Below is a small trained network, with its code and all its weights. Each question gives an input and a target symbol and asks what happens when units are switched off, that is, made to give their printed mean instead of their output.

import numpy as np


def w(rows, s, z=0):
    codes = np.array(rows[::2]) - 128.0
    scale = np.full(codes.shape[1], s)
    scale[-1] = z or s
    return codes * scale


def f(y):
    return np.maximum(y, 0)


def softmax(a):
    e = np.exp(a - a.max(-1, keepdims=True))
    return e / e.sum(-1, keepdims=True)


def log_softmax(a):
    a = a - a.max(-1, keepdims=True)
    return a - np.log(np.exp(a).sum(-1, keepdims=True))


def net(x, mask):
    ids = ['αβγδεζθλμξσφψ'.index(c) for c in x.split()]
    T = len(ids)
    res = E[ids] + P[:T]
    q, k, v = (res @ M[0].T for M in (Q, K, V))
    z = softmax(np.where(np.tri(T) > 0, q @ k.T / 3**0.5, -1e9)) @ v
    res = res + np.where(mask[0], z, O[0][:, -1]) @ O[0][:, :-1]
    y = f(res @ A[0][:, :-1].T + A[0][:, -1])
    res = res + np.where(mask[1:9], y, B[0][:, -1]) @ B[0][:, :-1]
    return log_softmax(res[-1] @ U[:, :-1].T + U[:, -1])


Q, K, V, O, A, B = {}, {}, {}, {}, {}, {}
E = w([
[31,31,87,176,142,156,99,81,141,59,109,80],'α',
[180,146,98,147,138,148,147,180,149,203,160,201],'β',
[25,99,117,104,145,147,108,128,92,29,192,72],'γ',
[7,20,88,148,146,171,66,179,62,135,120,109],'δ',
[112,112,62,160,139,142,103,154,155,159,128,142],'ε',
[185,142,112,220,110,128,225,74,184,102,110,146],'ζ',
[115,74,152,112,108,148,143,141,102,81,190,189],'θ',
[105,122,95,163,132,144,81,200,97,201,122,105],'λ',
[81,98,64,140,230,131,163,54,144,64,153,102],'μ',
[175,136,81,98,163,141,175,180,118,146,169,237],'ξ',
[179,99,105,75,102,91,39,136,164,165,64,178],'σ',
[98,104,103,102,137,149,70,219,82,165,143,142],'φ',
[127,143,105,172,114,130,111,133,166,109,136,63],'ψ',
],0.017)
P = w([
[47,243,25,83,145,178,103,193,172,106,112,121],'0',
[136,151,34,81,6,189,158,63,91,173,147,118],'1',
[57,159,91,122,156,187,150,180,185,145,113,136],'2',
[162,147,95,209,116,141,147,128,42,92,115,190],'3',
[70,121,120,143,160,178,166,190,189,145,125,140],'4',
[141,91,51,150,38,110,156,99,97,178,198,100],'5',
[75,120,154,159,181,164,164,183,190,148,132,139],'6',
[142,134,132,237,150,62,120,159,33,62,150,170],'7',
[89,100,165,151,168,150,167,202,195,132,144,128],'8',
[164,68,82,178,52,10,195,133,81,148,208,99],'9',
[119,90,177,141,174,165,167,196,202,112,144,126],'10',
[238,14,47,183,103,134,87,68,148,145,229,116],'11',
[105,91,179,138,180,170,142,158,235,112,168,111],'12',
[192,104,130,239,185,129,56,133,47,48,142,149],'13',
],0.014)
Q[0] = w([
[88,119,149,201,229,225,129,245,189,133,129,175],'H0',
[192,137,96,232,160,148,24,135,71,71,141,187],'H0',
[113,61,34,156,124,78,157,206,137,193,213,131],'H0',
],0.011)
K[0] = w([
[176,76,191,97,134,129,113,92,193,103,159,79],'H0',
[183,55,24,131,75,98,111,99,93,168,215,106],'H0',
[150,119,181,162,144,7,116,130,109,70,127,125],'H0',
],0.014)
V[0] = w([
[2,44,140,165,140,187,121,110,31,72,155,60],'H0',
[95,107,102,27,198,115,230,99,109,47,246,248],'H0',
[144,95,193,84,108,174,61,237,66,220,230,168],'H0',
],0.0076)
O[0] = w([
[151,121,120,87,170,246,58,127,89,135,96,137,254],'H0',
[45,219,148,170,164,89,79,50,105,137,128,144,194],'H0',
[89,139,122,129,69,157,170,115,83,250,151,100,89],'H0',
],0.015,0.0076)
A[0] = w([
[179,107,138,179,149,118,118,102,81,84,180,202,202],'N0',
[143,127,143,156,155,41,114,31,67,118,119,125,49],'N1',
[75,130,198,81,204,100,128,196,251,112,93,147,23],'N2',
[91,146,164,107,172,156,159,160,174,106,93,120,2],'N3',
[134,162,35,128,126,152,167,116,111,121,126,149,123],'N4',
[178,119,114,92,172,220,77,114,126,109,49,126,89],'N5',
[171,2,132,118,144,167,130,94,148,97,126,114,134],'N6',
[60,186,209,126,184,116,102,122,192,153,136,142,196],'N7',
],0.0089,0.0052)
B[0] = w([
[92,127,75,123,66,74,71,74,94,168,62,118,183],'N0',
[140,202,171,136,106,141,124,217,151,200,149,202,167],'N1',
[63,65,217,233,130,223,114,123,129,161,93,51,179],'N2',
[209,131,180,162,94,142,93,160,25,137,238,44,153],'N3',
[162,144,168,222,134,121,72,141,143,170,187,48,154],'N4',
[110,43,130,51,136,81,140,110,119,153,179,144,254],'N5',
[179,217,179,143,106,110,131,167,145,94,105,155,192],'N6',
[167,125,69,85,175,121,254,162,87,90,73,162,196],'N7',
],0.009,0.029)
U = w([
[178,102,104,63,171,76,179,126,119,62,147,136,116],'α',
[57,98,185,126,126,55,121,121,137,140,184,110,84],'β',
[102,96,174,137,212,75,124,41,126,158,92,85,117],'γ',
[159,124,254,107,137,124,134,92,102,130,175,145,58],'δ',
[153,114,35,160,117,138,108,136,91,58,137,117,253],'ε',
[82,129,105,158,150,107,47,167,184,89,125,142,178],'ζ',
[113,225,164,101,136,211,30,161,128,114,102,142,99],'θ',
[205,146,188,137,142,190,161,200,114,77,159,142,112],'λ',
[124,148,66,100,146,182,121,131,152,56,54,214,222],'μ',
[50,89,210,85,145,87,169,167,235,181,65,173,166],'ξ',
[151,53,92,139,140,38,202,133,103,85,156,114,99],'σ',
[126,94,184,183,84,179,136,50,76,136,92,93,110],'φ',
[239,139,93,113,168,75,164,209,102,18,112,154,111],'ψ',
],0.0062,0.0065)

Each question gives the input, a string of symbols that net reads in full, and the target symbol t.
The units are the heads (3 rows each of Q, K, V and O) and the neurons (one row each of A and B). Each row of codes is followed by its name. A weight is (code - 128) times the scale printed after its matrix; where a second scale follows, it is the last column's (O, A, B and U).
mask holds one flag per unit, heads first, then neurons. A switched-off unit (its flag False) gives its mean, the last column of its rows in O or B, instead of its output. The means were averaged over made-up inputs and are rounded, as every weight is.
A unit's drop is (log p(t) with every unit on - log p(t) with that unit switched off) / (log p(t) with every unit on - log p(t) with every unit switched off).
The circuit of an input: a set's keep is (log p(t) with only the set's units on - log p(t) with every unit switched off) / (log p(t) with every unit on - log p(t) with every unit switched off). Starting from all 9 units, units are removed one at a time, each time the one whose removal leaves the highest keep (on an exact tie, the one counted first), for as long as the keep stays at least 0.8.
units of the circuit, in order: the units of the circuit, biggest drop first
unit that matters most: the unit with the biggest drop
top k neurons: the k neurons with the biggest drops, biggest first
drop when u is switched off: that unit's drop, to one decimal
input ψ δ γ ψ ε φ ε β α γ φ γ γ ξ, target γ: units of the circuit, in order -> (N5; H0; N0)
input ψ μ θ γ ε ζ, target γ: units of the circuit, in order -> (H0; N5; N6)
input ψ ψ φ σ, target ψ: top 2 neurons -> (N6; N2)
input δ δ ξ γ α σ ψ ξ, target σ: units of the circuit, in order -> (H0)
input φ θ β σ ψ β γ γ ε, target α: units of the circuit, in order -> (N5; H0; N7; N2)
input ψ ψ ψ ψ ψ ξ φ, target λ: units of the circuit, in order -> (H0; N0)
input λ ψ μ β ζ σ, target β: top 3 neurons -> (N7; N6; N2)
input μ μ ζ ξ θ, target μ: units of the circuit, in order -> (N7; H0; N5; N3)
input μ ε ζ ζ μ θ θ ξ ψ ξ σ ψ, target ξ: units of the circuit, in order -> (H0; N1; N7)
input δ φ φ ψ β, target λ: top 3 neurons -> (N6; N2; N3)
input ζ γ μ, target γ: top 2 neurons -> (N2; N5)
input μ μ φ, target γ: units of the circuit, in order -> (N2; H0; N5)
input λ σ ξ β ψ ε α ξ ψ φ σ α, target φ: top 3 neurons -> (N5; N7; N1)
input μ θ ζ α β ψ ξ φ, target ψ: units of the circuit, in order -> (H0)
input δ ε γ, target α: units of the circuit, in order -> (N5; H0; N7; N2)
input γ ζ λ, target φ: top 2 neurons -> (N2; N5)
input δ ζ ε δ θ θ μ δ ξ θ, target δ: units of the circuit, in order -> (H0; N5)
input ψ ψ φ φ α γ ψ μ α δ φ μ μ σ, target μ: top 2 neurons -> (N7; N1)
input θ θ γ ψ θ θ λ, target μ: top 3 neurons -> (N7; N5; N2)
input γ θ φ μ φ σ ζ ζ ε, target φ: unit that matters most -> N2
input ψ λ φ φ α ζ δ ε θ ξ ξ φ, target ξ: top 2 neurons -> (N1; N7)
input θ σ ψ ε γ μ ζ ψ ξ μ, target ψ: units of the circuit, in order -> (H0; N6)
input γ ζ β φ, target ζ: top 2 neurons -> (N7; N5)
input ξ λ ε θ ζ, target φ: units of the circuit, in order -> (N2; H0; N5; N0)
input ψ σ μ γ λ ψ, target γ: top 2 neurons -> (N5; N6)
input ξ α μ φ ζ ζ δ θ θ ε δ, target μ: top 3 neurons -> (N7; N5; N2)
input σ δ ψ α α φ μ ψ μ γ φ δ ε γ, target δ: top 3 neurons -> (N5; N7; N6)
input α ψ α σ λ μ, target σ: top 2 neurons -> (N2; N1)
input φ θ α μ ψ σ φ θ, target σ: top neuron -> (N2)
input ξ φ φ μ μ γ γ, target α: drop when N6 is switched off -> 0.0
